Below is a small trained network, with its code and all its weights. Each question gives an input and a class and asks what happens when units are switched off, that is, made to give their printed mean instead of their output.

import numpy as np


def w(rows, s, z=0):
    codes = np.array(rows[::2]) - 128.0
    scale = np.full(codes.shape[1], s)
    scale[-1] = z or s
    return codes * scale


def f(y):
    return y / 2 * (1 + np.tanh(0.7978845608 * (y + 0.044715 * y**3)))


def log_softmax(a):
    a = a - a.max(-1, keepdims=True)
    return a - np.log(np.exp(a).sum(-1, keepdims=True))


def net(x, mask):
    res = np.array(x, float).reshape(1, 5) / 4 @ E
    y = f(res @ A[0][:, :-1].T + A[0][:, -1])
    res = res + np.where(mask, y, B[0][:, -1]) @ B[0][:, :-1]
    return log_softmax(res[-1] @ U[:, :-1].T + U[:, -1])


A, B = {}, {}
E = w([
[132,128,129],'x0',
[77,66,4],'x1',
[129,130,125],'x2',
[54,76,210],'x3',
[1,205,106],'x4',
],0.0073)
A[0] = w([
[198,53,168,189],'neuron 1',
[134,197,153,220],'neuron 2',
[66,57,61,106],'neuron 3',
[73,78,165,109],'neuron 4',
[73,184,136,112],'neuron 5',
[80,60,182,120],'neuron 6',
[149,248,239,57],'neuron 7',
[85,62,71,60],'neuron 8',
[89,70,34,81],'neuron 9',
[123,101,74,75],'neuron 10',
[120,45,68,61],'neuron 11',
[197,28,124,2],'neuron 12',
[58,173,122,101],'neuron 13',
[186,205,54,181],'neuron 14',
[121,96,93,19],'neuron 15',
[173,51,166,162],'neuron 16',
[56,203,123,143],'neuron 17',
[76,91,70,87],'neuron 18',
[31,10,203,179],'neuron 19',
[123,100,142,233],'neuron 20',
],0.011,0.0032)
B[0] = w([
[28,65,77,226],'neuron 1',
[147,100,114,194],'neuron 2',
[204,144,191,212],'neuron 3',
[150,167,101,169],'neuron 4',
[115,45,133,186],'neuron 5',
[113,254,83,182],'neuron 6',
[186,130,207,250],'neuron 7',
[178,132,193,180],'neuron 8',
[170,129,190,213],'neuron 9',
[95,164,163,151],'neuron 10',
[119,161,204,177],'neuron 11',
[35,82,128,189],'neuron 12',
[56,31,82,193],'neuron 13',
[131,193,60,219],'neuron 14',
[126,107,185,128],'neuron 15',
[116,87,105,199],'neuron 16',
[59,22,84,223],'neuron 17',
[159,106,197,184],'neuron 18',
[144,202,52,254],'neuron 19',
[154,127,60,165],'neuron 20',
],0.0073,0.0065)
U = w([
[63,18,92,104],'0',
[136,140,248,69],'1',
[110,126,98,253],'2',
[109,214,50,84],'3',
],0.012,0.0058)

Each question gives the input, the list of numbers given to net, and the class t.
The units are the neurons (one row each of A and B). Each row of codes is followed by its name. A weight is (code - 128) times the scale printed after its matrix; where a second scale follows, it is the last column's (A, B and U).
mask holds one flag per neuron, in row order. A switched-off neuron (its flag False) gives its mean, the last column of its row in B, instead of its output. The means were averaged over made-up inputs and are rounded, as every weight is.
A unit's drop is (log p(t) with every unit on - log p(t) with that unit switched off) / (log p(t) with every unit on - log p(t) with every unit switched off).
The circuit of an input: a set's keep is (log p(t) with only the set's units on - log p(t) with every unit switched off) / (log p(t) with every unit on - log p(t) with every unit switched off). Starting from the 12 units with the biggest drops (on a tie, the unit counted first), units are removed one at a time, each time the one whose removal leaves the highest keep (on an exact tie, the one counted first), for as long as the keep stays at least 0.8.
circuit, biggest first: the units of the circuit, biggest drop first
top k neurons: the k neurons with the biggest drops, biggest first
drop when u is switched off: that unit's drop, to one decimal
input [2,6,-4,7,1], class 3: circuit, biggest first : neuron 19
input [-3,3,-5,-4,7], class 0: top 2 neurons : neuron 17; neuron 13
input [-4,-6,4,7,0], class 3: top 2 neurons : neuron 19; neuron 6
input [0,4,2,8,-3], class 3: circuit, biggest first : neuron 19; neuron 6
input [-3,5,2,8,7], class 3: top 3 neurons : neuron 19; neuron 6; neuron 4
input [-6,6,0,-1,5], class 1: circuit, biggest first : neuron 3; neuron 9; neuron 18
input [-6,-1,8,-5,7], class 0: circuit, biggest first : neuron 17; neuron 13
input [1,-3,3,8,7], class 3: top 3 neurons : neuron 19; neuron 6; neuron 4
input [0,3,3,-3,5], class 0: circuit, biggest first : neuron 17; neuron 19
input [4,-8,0,-7,6], class 1: top 2 neurons : neuron 7; neuron 19
input [-3,-4,1,5,8], class 0: top 3 neurons : neuron 17; neuron 13; neuron 5
input [8,-6,-1,6,-1], class 2: top 2 neurons : neuron 19; neuron 3
input [-4,7,2,-6,-6], class 1: top 2 neurons : neuron 11; neuron 9
input [-6,-5,7,7,-7], class 0: circuit, biggest first : neuron 1
input [-3,0,2,6,-3], class 3: drop when neuron 18 is switched off : 0.0
input [4,5,-1,8,-3], class 3: drop when neuron 19 is switched off : 0.4
input [7,-7,8,8,0], class 3: drop when neuron 19 is switched off : 0.6
